Each name stands for a flat space through zero: a line, a plane or more. A row that begins with a name and a colon came from that space; any other row is followed by the name of the space it lies nearest, among the names in its block.
sul-ter: [ 46  -1  15   5 -12  10 -13 -23  20   4   8  -5   8  -2 -28  20 -10  20
  18  -4   4  -9  14  11   5  23   5   2]
tezun-zike: [ 16  -1 -23  36  14 -41  41  26  19  -5  23  14  -8   8  34   5   8 -22
  18 -13 -22  -2  -7   7  34 -11 -21  15]
pefop-komun: [ 19  -3 -22  -6  -5 -10   2  12   5 -14  16 -53  -3   5  23  15  31  16
   3  25 -18   5  17  -4  20 -25  21  -3]
bimi-punel: [-16  -2 -14   5   2 -32 -22  20  16 -18  21 -14   3  -4  30   4  -8  11
  10 -12  10 -15   4  -4   6 -42   3   3]
nofos-befut: [ 27 -21   7  -9   7   5  34   1   2  21  -1  20   2 -16  18  -7   8 -13
  28 -14  10  -3 -24  10  11  30 -37  -6]
sul-ter: [ 84  22  38  15 -12 -12  -3 -29   9  10  24  25  41   8 -42   2  -8  -9
  27 -15 -16  13  -3  23  22  48  -1  -3]
nofos-befut: [-31  22   5 -19 -21 -12 -56   6  -1   5  -3 -44  32  43   0  -3  -3  14
  -6  -3 -13  15  28 -21 -12 -41  33  10]
pefop-komun: [ -8   5  -2  -5  -5  -7 -39 -11  15 -24   8  -2 -26 -19 -36  17 -32  44
  -8 -18  21 -17  -4   4 -19  18  33  32]
zatu-kuner: [-25 -19 -47 -17  18 -11  17  36 -12  11 -20 -10 -11  24  21   3 -17 -10
  14 -24   8   3 -19   4  18   8  -7   1]
tezun-zike: [ -1   2  -3 -32   4   3 -29   3 -35 -13  -5 -20   8 -19 -31  -6  -7   8
  -6  -3  24   5 -20   0  -5  17  33 -19]
sul-ter: [-22  30  40 -54 -12 -17 -16  19   4 -11  -3 -10 -12 -38  13 -38  17  19
  -9  -1  25  30 -22 -12  -8  12  14  14]
pefop-komun: [  1 -13 -25 -27   7 -10   2 -25   9 -24  31  36 -10  22  53  -2 -14  36
 -16  10 -36   7 -28  34 -15  18 -10  26]
tezun-zike: [-20  -9  -3   4  -5  19  17   2   0  26 -23 -12  -5  22   9   2  15 -11
  -3   6 -13   3  16 -15  -7  -9 -12   9]
sul-ter: [  0 -15  -3  20   4  -8  41   5  -2  27  -8   6 -23  -2 -11   3  18 -16
  12 -27 -14  -7 -18 -16  -5  30 -13  50]
nofos-befut: [ 20 -16   7 -34 -21  28 -20 -33   2  38 -20 -24  -1  29 -46  20 -10  38
  15 -27 -10   3  -2  -2 -26  65  19  53]
bimi-punel: [ 19  28  29  63  -1 -24  14  12  28 -15   9  13 -28 -49 -53  10   1 -12
   4 -16  21 -18  12 -14  16   3   9  20]
tezun-zike: [  9  38  37 -27 -25 -10 -21   7  25   1   3 -20  24  14  22 -18  15  10
   1  18  -8  35  25  -4  13 -19   6  -9]
pefop-komun: [-27   7  -6 -31   6 -13  -5  15  -1 -30   3  -1 -35 -33  13 -13  -1  26
 -20   4  18   8 -25   2  -7  10  18  13]
nofos-befut: [-23  21  -3  33  -6 -12  14   3  42   5 -10  26 -31  32  -7  11 -24   6
 -12 -14 -23   6  19   0   0   8  -5  50]
bimi-punel: [  4  -9 -30  -7   6  17  11  10 -12 -19  -8 -41 -28 -16  -6  18  19  13
 -14  32   6  -1   9  -1  12  -3  26 -19]
pefop-komun: [ -3  28  24  -8  -4 -10 -15  11 -17   1 -15 -11  -8 -24 -63 -10  -4  -3
  -5 -23  23  14 -15 -16  -2  37  36  18]
nofos-befut: [ -3 -20   2  -2   0 -12  -9   8 -10  16   2 -17   3 -20 -13   2   5  -1
  26 -36  21 -22 -17 -18 -11   4   1  22]
bimi-punel: [ 31 -29 -12 -24   9  36  47 -27 -35   2   0  -1 -18 -15   7  -2  44   2
 -17  39 -27  10 -27  11  -9  46  -4  -4]
tezun-zike: [  5  38  61 -55  -9 -20   2   6 -21 -15  14  10  11 -50  18 -60  44  -4
 -16  17   5  47 -41  -6  -5  22   6  -5]
tezun-zike: [ -3  -9  -6  20 -12  10  47   6  43  38 -19  -8 -19  43  37  14  22  -5
  12   6 -37   7  33 -10  11  -7 -34  36]
sul-ter: [ 12  -3   8 -17  -2   0 -36 -12 -10 -28  26 -13  21 -28  13  -3   5  17
  -2  20  16 -11   0   6  -7 -30  12 -36]
zatu-kuner: [  0 -10   2 -12   1  17  54   9   4  17 -23  -5 -44 -19   6  -4  34  -1
  -4   9  -4  12 -13  -8   2  38 -13  26]
tezun-zike: [ 22  12  33  32   1 -10  -4 -13  26 -15  24  47  12 -30   3  -6 -17  -9
   9  -2  18 -17   5  14   5 -15 -27 -23]
tezun-zike: [  2   1  21 -10  -7   5  26   2  40   8  -9  21 -32 -19  20  -5   1  17
   8  -5  11   5  -4   5   1  26 -27  24]
tezun-zike: [ 18   9  -4  -8  14 -25 -27  22   2 -34  13   8  -1 -47 -24   2 -41  10
  19 -26  59 -13 -23  21  25  14  14 -34]
zatu-kuner: [-51   1  32 -10 -16   2 -43 -11  -1  12   5   2  38  13  38 -25   7  -4
  -7   2  -2  -7  16 -25 -40 -67 -16  -4]
bimi-punel: [-40   0  23  -1 -12 -13  -8  -4 -18  36  -3  -1  25  27  10 -24  24 -21
  -1 -24 -28   5  -7 -36 -36 -19  -8  46]
sul-ter: [-19 -14  19 -17   0  13   5 -28 -29   1   9  17  -4 -22  11 -23  31   2
 -24  13 -16  -1 -27 -12 -44   7  -5  21]
nofos-befut: [ 13   8  16   7  -9  -1  36  -5  13  20  -4   7 -13  11   3  -5  27  -6
  -1   2 -32  18  -1  -7   1  26 -11  38]
zatu-kuner: [ 25 -10  31   7  -6   2   2 -32  -7   8  26  22  24 -14  11 -12  25  -7
   6   5 -17 -10 -11  -2 -21  -2 -20   5]
bimi-punel: [ -3  10 -57 -53   4   3 -22  34  10 -28 -17 -47  -6  41  27  18 -34  35
  -5  25   9  31  17  32  44  -3  32 -45]
zatu-kuner: [-22  14 -23 -13  16  -7  -6  16 -30 -26 -11  -1 -26 -14 -37  -4 -18   4
 -27  -4  14  12 -25   4   2  29  38   2]
sul-ter: [-23   7 -13  30   4   3   7   3  -5  11 -13  14  11  40  -1   1 -10 -28
 -12   3 -21   4  20  -4   2 -23  -8  -7]
sul-ter: [ 34   3   3 -21 -22  -7 -50  -4   0   5  15 -67  44  23  -9  16  11  22
  24   1  -5   3  27  -8   9 -23  34 -10]
pefop-komun: [-26   6  26 -33  -2  12 -11  10 -10   0 -23  -3 -18 -45 -19 -20   0   8
  -6  -8  45   4 -18 -13 -16  19   7  -3]
tezun-zike: [ -2 -10   9  13  -5  21  74  52  21  70 -61 -33 -13   9  16  -1  39 -53
  42 -10  17  12  29 -31  41  -1 -49 -12]
pefop-komun: [-30  -1 -13  32  20 -12  39  20  -3 -13   7  36  -5  -4  53 -18  13 -40
 -16  21 -11  -2  -2   1  10 -47 -36 -27]
zatu-kuner: [  4 -10 -41 -14  20 -14   0  14 -22 -11   1   4  -2  11  -8   7 -30   0
   6 -20   7   2 -29  21  16  29  12  -7]
zatu-kuner: [ 27  -9  -4  13   0  18  41   6  20  11 -14  -7 -23  -9   1  16  14  -4
  12  13   3  -2  14   4  23  16 -16  -7]
bimi-punel: [-39 -25  27  15   3   3  10   3 -38  44 -14   5  17 -23  -8 -25  31 -46
  13 -34  14 -24 -21 -46 -38 -18 -26  18]
pefop-komun: [  9   5 -19 -27   1  -5   4  15   6 -19   0 -27 -21  -3  10   6   5  24
  -5  14   0  16  -3  10  18  14  21   0]
nofos-befut: [ 32  -1 -15 -29   0  12  10 -15  15 -14   8  11  -6  17  24   7 -10  28
  -4  24 -17  19  -4  36  15  32  -3 -11]
bimi-punel: [-33  15 -13  -8  -7 -21 -34  28  12  -5  -6 -32   7  24  10   3 -16  10
   2 -11   8   5  20 -12   8 -38  19   2]
zatu-kuner: [-27  25  -9   7  -9 -14  -6  31  26   1 -20 -31 -21  20 -10  10  -8   8
  -4  -7   2  13  27 -15  16 -13  21  22]
zatu-kuner: [ -5  15  10   4  -5 -21  26  11   0   7  -1  -8 -29  -7 -15  -9  29  -1
  -8 -11 -21  17 -16 -19  -3  29  15  58]
pefop-komun: [ 23   8 -17  43   9 -12  25 -10  -1  -8  21  25  16  36  12   6   4 -26
 -10  19 -48   7  12  15  19 -14 -10  -9]
zatu-kuner: [-20  -7  -2  -9  10 -13 -22  -7 -26 -21  21  16  11 -20  13 -16  -3   0
 -12  -2   7 -11 -26   0 -22 -18   4  -7]
bimi-punel: [-21 -11  17  14  -1   9 -13  -4  -9  19 -10  10  15 -10 -12  -6  -5 -18
   9 -18  20 -21   3 -17 -20 -19 -16  -6]
sul-ter: [-15   1   6  35  -3  26 -19 -19  23 -12  -5  19  -5  -5 -12  17 -25   6
 -14  17  16 -27  37   3 -13 -36  -8 -24]
nofos-befut: [-22  -2  -5 -11  34  -3  11  18 -79 -17  -7  24   7 -49 -24 -37   5 -48
 -20  -2  32   4 -57  -3  -4  14   8 -48]
sul-ter: [-11 -12 -23  -3 -14  12 -19  11  20  16 -20 -59  -8  28  -7  32  -2  24
  14  -5   4 -11  37 -17   3 -20  19  15]
nofos-befut: [ 10   3  -8 -13 -16 -13 -24  -8  12 -12  21 -44  -5  11   4  16  17  38
  -3   8 -23   2  13  -7  -6  -9  33  35]
pefop-komun: [-14  62 -12  31  28 -41  55  58 -24 -33 -16  27 -33 -15 -31 -28   3 -57
 -36  10  -5  49 -22   3  53  23  23 -17]
sul-ter: [ 41 -21  18  40   4  27 -16 -71 -25 -14  42  46  40 -13 -16   7   3  -9
 -13  28 -22 -35   3  17 -34 -16 -14 -32]
bimi-punel: [ 21  12  -3  40   2  17  13 -19  10   0  -8  26  -3  21 -36  18 -21 -11
 -11  11 -16   0  23  15  10  16   0  -9]
nofos-befut: [-35  12  -3  26   7 -18   3  22  19   4 -11  31  -5  14   8  -5 -32 -19
   2 -24  11  -4   5  -1   7 -19 -20   4]
zatu-kuner: [-13  24   8 -15 -19  38 -27   0  20  18 -46 -21   7  41 -31  12 -31  11
  -8  13  12  21  48   2   8   2  14 -25]
tezun-zike: [-12  23  23   2 -23   6 -39 -26  20  -5  12   0  30  37  18  -4  -1  14
 -19  26 -30  10  39  -3 -18 -45   4  -3]
bimi-punel: [ 10 -12 -12  19  -1   7  -4 -31   6 -11  23  14   6  20  17  14  -1  12
 -12  19 -33 -13  12  12 -13 -17  -5   5]
pefop-komun: [ 14 -23   6 -38  -6  37   0 -31   4  12  -3  13  10   9  32  -3  -1  20
   3  19  -4   2  -3  20 -15  16 -26 -18]
nofos-befut: [-49   4 -16  31   7 -26 -26  15  -7 -11  -4  -4 -28 -12 -49  12 -27   5
 -11 -42  18 -26  -8 -24 -22  -6  33  49]
[-19 -30   3 -34  -1   5 -13   3 -19  -3   9 -32  -3 -41  30 -11  32  15
   5   4  23 -18 -18 -19 -25 -24   0  -2] : bimi-punel
[ -9   2  -5  37  -3   1  -2  -5   3  -6   4 -14 -10   1 -18  16  12  -2
 -14  10 -13 -15  24 -16  -8 -27  15  14] : bimi-punel
[-11 -39  28  57  14  15  -8 -17  -8  19   4  51  21 -56 -18  -1 -20 -40
  29 -37  58 -72  -5 -15 -30 -37 -53 -32] : bimi-punel
[ 10 -22  10  12   7 -12  19 -13 -27  18  22  21  27  -5  20 -17  27 -31
  14 -13 -20 -11 -28  -8 -15  -5 -27   9] : zatu-kuner
[  9   5  26   0  -2  -1  19 -24 -25  17   7  32  15   7  -8 -24  23 -21
 -11  -3 -34  17 -26  -4 -20  31  -9  26] : sul-ter
[ 32 -10 -26 -14   7  -6  -6   0 -17 -11   8 -22  -6  -5 -29  18  -7  17
   9 -10   3  -2 -19  12  12  37  29   5] : tezun-zike
[-31  -2 -10 -15   7 -12  13  34   8  -7 -12 -11 -35 -26  18  -7   3   7
   1  -9  26   0 -14  -9   6  -1  -1  12] : sul-ter
[ -2  -6   0   2  -8  -7  -9  11  48  20  -4  10  14  30  37   9 -32   7
  34 -24  11  -9  22  10  15 -21 -36  -3] : nofos-befut
[ 29  -6 -22  57  19 -33  36  27  -7   3  18   6  19   4   7   8   9 -52
  27 -14  -9 -14   1   0  42 -26 -20 -22] : tezun-zike
[ 20  -7 -22 -22 -10 -33  -1  35   2  41  -9 -60  20  48  -2  13   7  -1
  50 -50 -13  15  -4 -14  29  21  13  40] : pefop-komun
[-21  11  14 -19   5  -3 -17  18 -18  -8 -10   1   7 -30  -7 -21  -7 -11
  -3  -5  37   4 -13  -6   0  -8   5 -29] : tezun-zike
[-29  11 -11 -32  16 -22  -1  30 -24 -28   7   4   4 -16  41 -32   4 -10
 -15  13  11  21 -28   6  10 -20   2 -31] : sul-ter
[-17   0 -12   6   4 -56   0  35  15  -9  25 -12  -6  -7  38  -6   8   1
  19 -30   0  -6 -16 -13  11 -28  -2  35] : nofos-befut
[ 12 -16 -18  24  16  20  28   4 -15  -4 -11  -1 -19 -25 -22  14   5 -17
  -1  12  17 -17   0   2  12   7  -2 -28] : bimi-punel
[-13   1 -10  -3  -7 -10 -22   4  28   5  -3  -2  -1  27   5  13 -32  21
  12 -24   3  -5  11   5   0  -3   0  22] : nofos-befut
[  2  -3  -7  50   3  -7  -3 -10  11   2  12  21  12  20  -8  16 -17 -15
   4 -10 -13 -23  19   1  -1 -25 -11   3] : pefop-komun
[ 27  10 -16  39   6 -45  23  22  16 -13  24 -11 -19  -8 -12  16  11  -5
  14 -19 -15  -5  -4  -3  29   6  15  35] : zatu-kuner
[-11  14  37   9   0   5  -6 -16   5 -18   9  41  -5 -40  -3 -20  -3  -1
 -18  11  17  -6  -6   1 -20  -7 -12 -10] : sul-ter
[ 32   1   0 -16  -5  35 -18 -24   6  -1 -13   6  13  15 -24  15 -32  16
   2  14  11   5  16  29   9  27   4 -38] : zatu-kuner
[ 52 -20 -48 -31  -1  -8 -32  18   8 -16  15 -73  19  15   9  39 -15  36
  39   1  19  -8  15  22  44  -8  30 -39] : sul-ter
[-11 -17  17  14  -6  12 -19 -31  -2  -5  21  10  12 -17  17  -2  14   7
  -9  14  -3 -28   9 -10 -36 -40 -12  -1] : pefop-komun
[-38  10  21 -17  -6   8  -7   4  10  -6 -13   5 -24 -24   7 -16   4  14
 -19   7  18   4  -1 -13 -21  -6   1  12] : sul-ter
[-27   1 -15 -14  14 -34 -15  29 -26 -13   8  -2   7 -12   8 -17  -9 -10
   3 -26  18   0 -32  -6   1 -10  11   0] : nofos-befut
[ 32 -13  -8 -40   1  10 -24  -3  18 -35  14 -18 -16 -44   9  16 -17  50
  12  13  43 -12  -6  28  12  14  13 -32] : sul-ter
[ -6 -21  10  16  -4   5  -8 -33  -5   7  22  19  17   4  19  -2  13   0
  -3   2 -22 -23  -1  -8 -35 -24 -19  17] : bimi-punel
[  3   5  14 -37 -18 -12 -21   3 -14  20   4 -44  31  23  13 -14  30   6
  11  -5 -20  22  -2 -19  -6  -6  16  19] : nofos-befut
[ -6   9  13  -7  -6  -3 -18  12  10  -9  -4 -19  -9 -27 -12   1  -2  13
   4  -3  30  -5   7  -9   1  -9  13  -5] : bimi-punel
[-32  -3   5   4 -12  28 -15 -15  10   9 -18  -9 -12  12  -6   9  -2  15
 -18  12  -2  -9  28 -15 -27 -19   3  12] : sul-ter
[-38   5   2 -32  -5  -4   0   8 -29  15 -10 -19   7  22  19 -26  30  -8
 -18   5 -27  27 -14 -22 -20  -5  10  24] : sul-ter

Each name stands for a flat space through zero: a line, a plane or more. A row that begins with a name and a colon came from that space; any other row is followed by the name of the space it lies nearest, among the names in its block.
tamud_vunem: [-40  11   6  -6  23  25   0   5  -5  17  10   0   0   1   5  -7   2  -2
   8  22  -3 -46   4  21   6  20  23   1]
nozoz_noki: [-25   2  36   4  -3 -48  -9  37  -7 -32  13 -19  13  16 -17  10 -18  -7
 -16  -3  26  21   5 -47  -9 -24 -38  24]
gukug_meso: [  0  -4 -11   1   7  20 -28   9   3  34  11   6  35  15  -8   0  32  -4
   6  15 -38  14   2  23 -40 -11 -17  10]
lakin_vek: [-11   2  -1  10  10  14   1  -7   1   4  10  -1  -2   1  -9   0  13  -3
   2   4  -5 -15  -3   4  -4  13  -3   5]
gukug_meso: [  8 -10 -10  27  20  -4  34 -18   5  -6  32 -17  12  18 -36  14  22  -5
   1   0 -14   3  -1 -14 -16  14  -6  -2]
medi_led: [  0   5  13   7 -21  -8 -11  27 -32 -27 -25   4 -45  -3  42  28 -43 -24
 -30   6   8   9  -1 -16 -12  13   1   7]
lakin_vek: [-13  11 -32  -3  33 -59  27   2  33   2  37   7  51   7 -21 -42  -3  48
  31  14  -4  15  14   8   4  -1   6  -3]
medi_led: [ -8   9  13   4  -3 -16 -12 -13  10 -23  -7   2 -13 -18  -8 -13  -4  13
  -5 -34  32   1  -4 -16  21  -7 -17  13]
zat_tedof: [-32   6   3  18  18  -9  19  21  -9 -10  28  -9   0  16  -8   8  -7  -9
  -1  33  -4 -17   2 -11 -15  27  -3  11]
lakin_vek: [  2   1  23  25 -16  40 -30 -10 -30 -21 -28  -1 -59 -11  21  39  -3 -39
 -39 -28   6  -9 -12 -11 -15  16 -14  18]
tamud_vunem: [ 14  -9   5  -7 -11  11  59 -15 -15 -20 -14 -14 -48  -9  13  16 -31 -13
  -1   9  25 -37  -5 -13  48  28  50 -36]
tamud_vunem: [-43  13   5  28  39  52 -32 -27   4  20  24   1   6   0 -27  -2  51  -8
  -2 -14 -17 -41  -5  25 -24  20 -17  29]
zat_tedof: [-35  12   9  18  -3  -8  -2  38 -18 -19  10   2 -22   6  17  10 -24 -17
 -11  38   2 -11  -3 -15 -19  31 -15  23]
zat_tedof: [ -2   0 -17  21  12   0 -14   8   7  15  25   5  29  17 -16   0  27  -1
   4  16 -35  21   1   8 -46   3 -29  18]
gukug_meso: [ -5   9 -16  -4  22 -35 -12   3  14   6  12   9  35   6  -2 -18  -1  25
   6  -8 -10  24  14  12 -15 -16  -2   5]
zat_tedof: [-32  24  -9  17  21 -36  -3  18  -7 -24  10  12 -13  -2  23  -6 -34  10
 -10  10   5  -1   9   0 -14  26   3  17]
lakin_vek: [  2  -6  13 -15  -3   9  -8  12 -15   9 -10  -7   3   9  10  16  -6 -14
  -9   3  -5  -1   6   2  -5 -15  11  -7]
tamud_vunem: [-36   9   9  -7  -9   4   0  33   2   5  10   4   2  -2   2 -19  -5   1
  17  45   9 -26  -6  -3  11  15 -10  12]
medi_led: [-10   3 -18  -8  39   1  14  -8  -1  23  16  -1  26  14   3  -1   2   9
   7   9 -24 -15  17  31 -10   4  40 -18]
nozoz_noki: [ 35  -6 -29  14 -20  -2  16   4  -7  -5  -8  12 -21   0  24  12 -13  -7
  -2  21 -23  25  -6   3 -19  22   3  -9]
zat_tedof: [-15  18   7 -14  -3 -26 -46  10  13  -4 -15  18  12 -17  12 -28 -10  25
   0 -25  19  19   5   4   5 -27 -20  20]
nozoz_noki: [ -6   6  -5  -5  -8  11  -5 -13  23   8   0  11   3 -20 -12 -33  17  20
  22  -2  13 -13 -10   8  26   3 -12   6]
medi_led: [ 39 -45  -2  20 -40  34  62  26 -12  14  31 -31   7  41 -41  42  35 -49
  14  77 -39   9 -21 -36 -27  20 -27 -15]
gukug_meso: [  7   8 -10   7  16 -37  23 -30  17 -28   4   0  -7 -14 -10 -16 -13  27
   1 -36  26   5   3 -11  27   3  10  -6]
tamud_vunem: [-40   7  24   8   3  -9 -15  17  15  -6  25  -9  22   3 -37 -18  21   5
  10   7  19  -9  -6 -24   1  -8 -45  32]
zat_tedof: [ 35 -31   2   5 -16  51  67 -19 -23   4  -1 -27 -36  14  -9  44   6 -41
  -1  26 -11 -34 -12 -11  18  30  40 -41]
zat_tedof: [  8   2 -21  14  13  -5   2  -7   1   2   8   7   3   5   4   3   3   4
  -2   0 -20  12   3  11 -22  11   3   0]
lakin_vek: [ -3   8 -48 -22  48 -23  19   2  10  41  21  15  54  18  18 -22  -8  33
  24  30 -45   3  28  56 -19   2  58 -29]
medi_led: [ 18  -8   1  29 -18  -2  26  29 -50 -34 -12  -8 -60  18  43  63 -48 -49
 -41  31 -16  11  -1 -24 -36  40  14  -6]
tamud_vunem: [ -4   4 -11  22 -19  28 -28   8   6  10   3  18  -8  -8   0  -9  26  -7
   7  21 -19   5 -17   7 -26  20 -42  28]
gukug_meso: [  2  10  -9  -5   8 -36  12  -9   8 -20  -5   6  -6 -12  10 -14 -26  23
   0 -18  20   7   7  -3  21  -1  16  -7]
lakin_vek: [-19  15   1  13  27 -53  -6  10  -1 -27  14  -1  11   8   1   0 -23  14
 -16 -19   9  22  15 -14 -17  -6  -8  16]
lakin_vek: [ 12  -8 -19  -3 -14  36  20 -19  20  24   5   7   1 -11 -15 -22  30   8
  31  23  -9 -22 -15  16  21  18   3 -12]
medi_led: [-26  12  22 -13   3 -20 -15  15  -7 -15 -10  -1  -6  -7  14  -5 -26   5
  -9 -10  27  -8   7  -9  16 -11   4   7]
nozoz_noki: [-19   6 -13  19  22 -18  39 -20  30 -11  39  -6  14  -3 -43 -29  19  26
  26   8  14 -19  -6 -12  22  24 -10   5]
medi_led: [ 31 -20 -30   5  -6  34  16  -3   3  37  13   2  21  18 -10   8  35 -11
  18  37 -50   9  -5  23 -29  10   2 -15]
gukug_meso: [  6 -11   7  45  24  -7  57 -55  17 -38  39 -34 -11   4 -71  13  32  -2
  -2 -40  25 -15 -12 -45  21  19 -17   1]
nozoz_noki: [ 30   3 -15  16 -31 -75  -7  41 -10 -44 -12  13 -13   4  33  11 -51   4
 -22   6   0  77   3 -34 -34  -6 -34  16]
tamud_vunem: [ 10  -3  -1 -24 -41 -42   8  51   3  -8 -10   8   8   0  21 -17 -35  10
  15  44  11  30  -1 -19  11 -13 -14  -3]
tamud_vunem: [ 29  -9  -2 -13 -10 -21  26  -4  -6 -13 -14  -7 -10   0  12  11 -26   1
  -6 -10  10  14   5 -10  18  -9  25 -25]
nozoz_noki: [ -7  -6  26 -21 -27  51 -29   6  -4  24 -21   0  -7 -10   1  -2  20 -17
   6   6   7 -25 -12   7  16 -14  -9   3]
nozoz_noki: [ 10   7 -12 -18  45   1 -23 -25 -20  18 -21   6   8   6  38  20 -18   3
 -26 -46 -23   5  29  46 -19 -20  62 -24]
gukug_meso: [-22  15  31 -21 -13 -18 -22   0   6 -24 -25   4 -20 -29  10 -23 -25  17
  -4 -34  55 -13  -2 -16  48 -19  -4  10]
gukug_meso: [-46  -5  44   1   7  -4 -14  43 -10   2  30 -28  34  31 -36  15  16 -23
  -6  24   4  -9   3 -32 -22 -20 -38  27]
zat_tedof: [-44  16  42 -24 -15 -20 -28  32   0 -17 -14   0  -6 -15   7 -21 -25   8
  -1  -2  49 -17   0 -22  34 -19 -17  21]
nozoz_noki: [ 13 -13   2   5 -37  33   9  13  -5   6  -5   0 -20  -1  -1   8  11 -22
   8  36  -7  -7 -19  -9   0  17 -18   1]
medi_led: [-10   6  -4 -11  17  -2  -9 -10  13  14   4   5  20  -4  -5 -19   9  18
  10 -11   1  -7   6  17   8 -11   9  -2]
lakin_vek: [ -6  -3   7  -3  -2  -1   7   3   8   2   9  -6  11   3 -17  -7  10   2
   9   7   6  -5  -3  -9   8  -4  -9   2]
[ -4  -5  13 -38  16 -32  -8  36 -20  16  -5 -11  40  29  21  16 -30  -3
 -11   7 -12  20  29   8 -16 -42  33 -19] : lakin_vek
[ -1 -13   4 -10  -3  10  15   2  17  22  20 -12  35  11 -36 -13  31   4
  25  20  -5  -7  -4  -4   9 -13 -12  -5] : medi_led
[ 50 -11  -8 -27 -34  50 -47   9 -41  32 -65  22 -32  -5  77  39 -21 -34
 -30  -5 -39  23   5  43 -31 -16  36 -23] : nozoz_noki
[ 40 -10 -16  26 -26  33  15 -29  -5 -12 -16   6 -49 -15   7  18   9 -18
  -8  -8  -7   3 -20  -4   0  30  -5  -6] : tamud_vunem
[ 22  -6 -12  -4 -28  24 -27  -1  11  21 -14  17   4 -11   3 -13  24   2
  12   4 -15  18 -12  14  -8  -9 -25   7] : medi_led
[-19  -1   0  -5  43  44  18 -38   3  29  17 -13  13   5 -22   0  31  -1
  10 -10 -10 -54   6  30  16  10  43 -19] : nozoz_noki
[-15  16  17 -38  22   3 -62 -14   0  20 -33  12  18 -16  25 -15  -6  19
 -12 -59  13  -2  19  36  12 -48  24  -1] : nozoz_noki
[  2  14  -6  -5  -7   1 -42 -13  11   0 -24  24  -9 -26  19 -22   0  18
  -2 -33  10  11  -2  17   6 -11 -11  13] : medi_led
[ 17 -18 -29  11  26  17  49  -7  -7  26  32 -14  23  33 -15  24  19 -14
  10  39 -49  -8   7  18 -29  23  33 -27] : medi_led
[ 12   4 -14   5   3  -6   4 -10  -4  -7  -9   9 -16  -7  19   3 -15   4
  -7  -9  -3   6   3   9  -2  10  15  -7] : zat_tedof
[-25   5  -6   6  43 -23  17  -8  17   6  40 -11  44  17 -36 -14  18  20
  14   0  -6  -8  12   3  -6  -3   3   3] : zat_tedof
[ -8  -9  18   3 -22  23  -5  24  -9   6   4  -9  -2  10 -10  12  13 -24
   1  29  -4  -7 -11 -15  -9   2 -25  11] : zat_tedof
[  5   0  10 -10 -23   1  21   8 -17 -21 -25   0 -46 -14  31  10 -39 -11
  -8  10  25 -18  -5 -12  32  17  26 -15] : gukug_meso
[-11   1  14  21  -2  34 -10 -10  -9  -6   0  -4 -26  -4  -7  15  16 -21
 -12  -7   3 -21 -11  -6  -6  18 -15  15] : lakin_vek
[  9  -8 -36  14  53   6  51 -35   7  22  40 -12  31  25 -26   8  24   7
  13   8 -40 -15  13  27 -16  22  43 -28] : medi_led
[ -9  -4   1   9  -2  38   8 -13   8  13  12  -4  -3  -3 -22  -5  31  -7
  14  14  -4 -29 -13   4   8  18  -9   4] : lakin_vek
[-51   8  27  -4  42  -2   7 -18  19   2  33 -22  32   4 -50 -20  26  16
  13 -20  28 -43   6  -7  28 -11   0   8] : nozoz_noki
[-28 -15  33 -11   6  62  -1   9 -13  35  15 -25  17  21 -29  19  39 -34
   7  28 -12 -49  -4   4  -2  -3   2  -2] : lakin_vek
[ 13   0 -13  27  21  34 -25 -41   1  10   1   5  -4  -2 -10  14  37  -8
 -15 -39 -26   4  -2  21 -31   5  -8  10] : tamud_vunem
[-62  26   7  25  21 -35  -5  47 -13 -26  28   4  -7  10  12  -2 -30  -2
  -9  41   6 -13   5 -16 -26  35 -19  35] : zat_tedof
[ 22 -12 -12  16  -9  12  18  -8   1   1   7  -4  -5   6 -12  12  15 -11
   2  10 -16   8  -9  -6 -12  12  -9  -4] : medi_led
[ -3   9   0  13   7 -13   6  23 -46 -28 -18   2 -49   9  58  45 -60 -29
 -41  10  -8   1  12  -1 -27  30  36  -6] : medi_led
[-21  -2  -5 -20  32   1  22  37 -33  27  13  -9  21  36  31  27 -29 -19
  -5  54 -37 -21  25  28 -28  10  60 -27] : medi_led
[ 30  -1 -14  13 -33  19 -27  -3  -4  -2 -26  21 -29 -16  24   5   3  -9
  -9  -6 -12  26 -14   6 -18   7 -24  11] : medi_led
[ -8   5  -1 -17  21 -57   3  23   2  -4  11  -4  38  17   3  -7 -25  19
  -1   0   1  26  22  -4  -8 -27  11  -5] : lakin_vek
[-25   6  28 -32 -25  26 -62  42 -12  28 -27  13   8  -5  28  -8  -1 -11
  -1  18   0  -5  -1  16  -7 -27 -16  18] : gukug_meso
